Below is a small trained network, with its code and all its weights. Each question gives an input and a class and asks what happens when units are switched off, that is, made to give their printed mean instead of their output.

import numpy as np


def w(rows, s, z=0):
    codes = np.array(rows[::2]) - 128.0
    scale = np.full(codes.shape[1], s)
    scale[-1] = z or s
    return codes * scale


def f(y):
    return y / 2 * (1 + np.tanh(0.7978845608 * (y + 0.044715 * y**3)))


def log_softmax(a):
    a = a - a.max(-1, keepdims=True)
    return a - np.log(np.exp(a).sum(-1, keepdims=True))


def net(x, mask):
    res = np.array(x, float).reshape(1, 8) / 4 @ E
    y = f(res @ A[0][:, :-1].T + A[0][:, -1])
    res = res + np.where(mask, y, B[0][:, -1]) @ B[0][:, :-1]
    return log_softmax(res[-1] @ U[:, :-1].T + U[:, -1])


A, B = {}, {}
E = w([
[141,129,142,123,124,131,118],'x0',
[136,124,135,123,126,129,123],'x1',
[125,119,120,133,126,123,119],'x2',
[132,146,141,131,133,131,127],'x3',
[126,109,116,132,123,119,116],'x4',
[167,76,164,250,104,127,209],'x5',
[160,204,116,104,43,31,146],'x6',
[45,83,242,114,114,76,144],'x7',
],0.015)
A[0] = w([
[61,109,190,115,115,84,131,155],'neuron 1',
[102,158,136,120,185,158,103,194],'neuron 2',
[72,95,185,162,82,108,151,91],'neuron 3',
[165,133,120,138,57,77,181,129],'neuron 4',
[120,65,149,115,225,205,110,255],'neuron 5',
[103,128,121,50,159,119,81,228],'neuron 6',
[62,110,182,89,138,116,113,163],'neuron 7',
[140,163,36,58,137,135,100,215],'neuron 8',
[151,98,103,180,160,158,103,185],'neuron 9',
[67,86,221,90,127,80,140,180],'neuron 10',
[209,80,166,254,110,112,216,172],'neuron 11',
[198,157,72,158,136,168,113,234],'neuron 12',
[200,141,76,174,87,119,149,171],'neuron 13',
[120,96,157,184,180,177,126,175],'neuron 14',
[141,188,113,123,51,56,156,182],'neuron 15',
],0.012,0.0094)
B[0] = w([
[66,176,178,138,55,128,137,204],'neuron 1',
[79,143,106,117,166,151,84,175],'neuron 2',
[98,91,180,187,110,148,102,186],'neuron 3',
[185,145,123,152,31,136,65,186],'neuron 4',
[57,127,33,193,221,218,132,236],'neuron 5',
[82,166,87,127,134,85,56,216],'neuron 6',
[28,146,93,151,79,122,119,198],'neuron 7',
[170,144,172,64,224,96,51,221],'neuron 8',
[154,144,107,121,186,110,196,180],'neuron 9',
[23,97,156,127,104,91,134,230],'neuron 10',
[170,77,155,201,93,198,184,252],'neuron 11',
[255,130,73,72,150,164,172,209],'neuron 12',
[190,99,128,84,91,156,116,194],'neuron 13',
[111,62,115,124,184,158,232,194],'neuron 14',
[161,122,157,110,55,109,42,220],'neuron 15',
],0.0098,0.023)
U = w([
[137,174,31,117,225,161,102,252],'0',
[177,75,76,107,161,192,239,104],'1',
[185,140,187,34,157,106,54,222],'2',
[221,110,74,131,51,171,139,42],'3',
[2,125,66,122,134,153,110,201],'4',
[61,59,194,175,155,176,202,50],'5',
[70,184,136,74,54,31,101,110],'6',
[123,92,225,176,54,152,101,32],'7',
],0.0093,0.0018)

Each question gives the input, the list of numbers given to net, and the class t.
The units are the neurons (one row each of A and B). Each row of codes is followed by its name. A weight is (code - 128) times the scale printed after its matrix; where a second scale follows, it is the last column's (A, B and U).
mask holds one flag per neuron, in row order. A switched-off neuron (its flag False) gives its mean, the last column of its row in B, instead of its output. The means were averaged over made-up inputs and are rounded, as every weight is.
A unit's drop is (log p(t) with every unit on - log p(t) with that unit switched off) / (log p(t) with every unit on - log p(t) with every unit switched off).
The circuit of an input: a set's keep is (log p(t) with only the set's units on - log p(t) with every unit switched off) / (log p(t) with every unit on - log p(t) with every unit switched off). Starting from the 12 units with the biggest drops (on a tie, the unit counted first), units are removed one at a time, each time the one whose removal leaves the highest keep (on an exact tie, the one counted first), for as long as the keep stays at least 0.8.
circuit, biggest first: the units of the circuit, biggest drop first
k most important neurons: the k neurons with the biggest drops, biggest first
drop when u is switched off: that unit's drop, to one decimal
input [-2,2,8,-2,5,-4,4,0], class 2: circuit, biggest first => neuron 8
input [5,1,-4,1,-5,-1,2,1], class 6: circuit, biggest first => neuron 11; neuron 5
input [5,5,-3,7,6,-7,3,1], class 6: 2 most important neurons => neuron 12; neuron 6
input [-3,1,-3,-8,-2,-6,-5,0], class 0: 3 most important neurons => neuron 10; neuron 8; neuron 1
input [-4,-8,0,-7,1,-7,2,-6], class 2: 2 most important neurons => neuron 8; neuron 5
input [-8,-4,-5,1,2,-8,7,0], class 2: 2 most important neurons => neuron 8; neuron 10
input [2,6,-6,0,-2,0,-1,4], class 4: 2 most important neurons => neuron 11; neuron 7
input [-7,4,0,3,-3,1,-5,-6], class 1: 3 most important neurons => neuron 6; neuron 14; neuron 12
input [-3,-6,-3,7,-1,6,1,8], class 7: 3 most important neurons => neuron 5; neuron 4; neuron 1
input [-4,-7,6,-2,0,-7,4,1], class 6: 2 most important neurons => neuron 12; neuron 6
input [1,2,-8,-8,8,0,-7,-2], class 0: 2 most important neurons => neuron 5; neuron 11
input [-4,7,-7,1,-8,-8,2,-7], class 2: 2 most important neurons => neuron 8; neuron 5
input [0,3,2,1,5,6,0,-6], class 1: drop when neuron 9 is switched off => 0.3
input [-3,3,1,0,1,-2,-3,-3], class 0: drop when neuron 6 is switched off => 0.0
input [4,8,-3,8,-5,0,-4,1], class 4: circuit, biggest first => neuron 11
input [6,-3,-8,-5,-7,-3,2,7], class 6: drop when neuron 5 is switched off => 0.3
input [-5,-2,-1,-2,5,-1,1,-3], class 2: drop when neuron 5 is switched off => 0.6
